Look-ups in named tables: a row name and a column name give one cell, copied from the table.

lusoti =
         zezaguk  leki  nisamid  seti  gorato  veg  zubilof  likos  ner  fazer
dotipa       155    48       97   148     100  142      150    121   40    117
bel          125    58      161   174     142  125      163     90  108    125
litatu       184   116      122   177     119  243      199    130  105    107
bibu         125    89      112   202      93  187      167    117   80    162
gofini       208   106      127   148      94  212      172     97   99    146
surazod      114    58      106   141     127  183      179    137  110    150
mag           76   177      143   107     153  137       41     66  186     61
leso         185    64      121   152     146  152      193    130  115    106
lamuf        122    83       98   162     132  139      209    138   92    170
kes          192   111      114   195     134  164      192     93  123    140
gek          145    72      128   204      66  179      163    140  143    114
gog          112   164      175   127     187  116      120    174  140    158
setume       147    26      133   156      82  161      160    155   98    116
ruv          150   108      131   195      86  150      178    144   73    101

What is the zubilof of gek in lusoti? 163
What is the zubilof of kes in lusoti? 192
What is the gorato of bel in lusoti? 142
What is the gorato of lamuf in lusoti? 132
What is the likos of surazod in lusoti? 137
What is the veg of dotipa in lusoti? 142
What is the seti of lamuf in lusoti? 162
What is the fazer of dotipa in lusoti? 117
What is the ner of dotipa in lusoti? 40
What is the gorato of leso in lusoti? 146
What is the gorato of gog in lusoti? 187
What is the ner of mag in lusoti? 186
What is the zezaguk of bel in lusoti? 125
What is the zubilof of bel in lusoti? 163
What is the ner of gek in lusoti? 143
What is the ner of kes in lusoti? 123
What is the nisamid of dotipa in lusoti? 97
What is the seti of litatu in lusoti? 177
What is the seti of gek in lusoti? 204
What is the fazer of kes in lusoti? 140

figor.csv
,fakomaf,zimosov,domug,bug,lokatag,bekiz,lod,bibom,duruvid
sidob,139,93,24,142,42,78,112,231,136
ged,152,88,87,176,68,135,144,187,136
sok,166,65,102,183,104,137,162,155,107
repu,172,78,132,182,116,181,191,131,105
nuz,168,70,149,186,124,181,187,101,102
nupe,188,102,176,189,151,191,228,106,94
tetu,191,90,202,193,165,185,223,72,108
moman,162,71,194,208,172,186,224,68,105
bonolik,159,62,200,184,188,196,226,35,107
dig,203,64,207,199,219,178,245,42,122

domug of tetu = 202
bekiz of moman = 186
bibom of ged = 187
domug of dig = 207
bibom of moman = 68
zimosov of nuz = 70
domug of bonolik = 200
bug of sok = 183
fakomaf of sidob = 139
duruvid of repu = 105
bug of repu = 182
bug of nupe = 189
bekiz of dig = 178
bibom of repu = 131
fakomaf of moman = 162
domug of moman = 194
bug of sidob = 142
Row with the largest zimosov: nupe

lusor:
columns: vilu, bal, sokulip, niv, sadel, big, sutoz, ketiki, tumovor
vus: [504, 732, 498, 613, 329, 789, 622, 662, 770]
nenoz: [386, 542, 482, 452, 624, 56, 429, 305, 64]
belovuk: [383, 497, 329, 554, 411, 926, 584, 571, 752]

What is the bal of vus in lusor? 732
What is the niv of vus in lusor? 613
What is the sokulip of vus in lusor? 498
What is the sutoz of nenoz in lusor? 429
What is the sadel of nenoz in lusor? 624
What is the sadel of belovuk in lusor? 411
What is the tumovor of belovuk in lusor? 752
What is the tumovor of nenoz in lusor? 64
What is the niv of belovuk in lusor? 554
What is the vilu of nenoz in lusor? 386
What is the ketiki of nenoz in lusor? 305
What is the bal of nenoz in lusor? 542
What is the sokulip of belovuk in lusor? 329
What is the vilu of belovuk in lusor? 383
Which row has the largest niv? vus

Table tul
	keb	sus	kogobo
sato	-380	-346	904
fadedef	-383	-389	96
tef	-395	-348	456
ros	-414	-353	-778
godete	-393	-386	188
lev	-405	-350	-684
zos	-397	-401	-505
sizivuz	-362	-348	-69
medatav	-392	-380	-649
ruvitif	-378	-364	466

sato, keb: -380
fadedef, kogobo: 96
sizivuz, kogobo: -69
sizivuz, keb: -362
lev, kogobo: -684
lev, sus: -350
tef, sus: -348
Which row has the largest keb? sizivuz

teg.tsv
	mul	nanok	dod	gos	zotagot	ket	nozol	lasu	miz
lenove	-9	35	-7	29	4	-17	21	-8	-15
sif	7	-28	8	-15	8	-7	-68	-4	-15
kegalak	1	1	7	-8	4	-22	18	-8	-12
dinot	-10	19	-28	34	-42	-81	13	-8	-24
korovo	9	-53	0	13	4	-3	-2	-3	3
kipekol	-12	40	17	-15	-41	-4	8	-7	7
nol	6	-30	16	15	-7	24	47	-4	6
sofol	-13	55	-18	9	-19	-36	-31	-12	-23
sib	2	-16	16	-31	29	-61	-23	-9	12
vol	-23	17	0	-6	-19	34	4	-1	-6
sedatu	16	-31	1	-29	-47	35	7	-7	-4

What is the nozol of korovo in teg? -2
What is the nozol of sib in teg? -23
What is the nanok of kipekol in teg? 40
What is the dod of sedatu in teg? 1
What is the miz of kegalak in teg? -12
What is the gos of vol in teg? -6
What is the nozol of lenove in teg? 21
What is the ket of kipekol in teg? -4
What is the miz of nol in teg? 6
What is the miz of korovo in teg? 3
What is the ket of vol in teg? 34
What is the gos of sedatu in teg? -29
What is the nozol of sofol in teg? -31
What is the nanok of sib in teg? -16
What is the ket of sofol in teg? -36

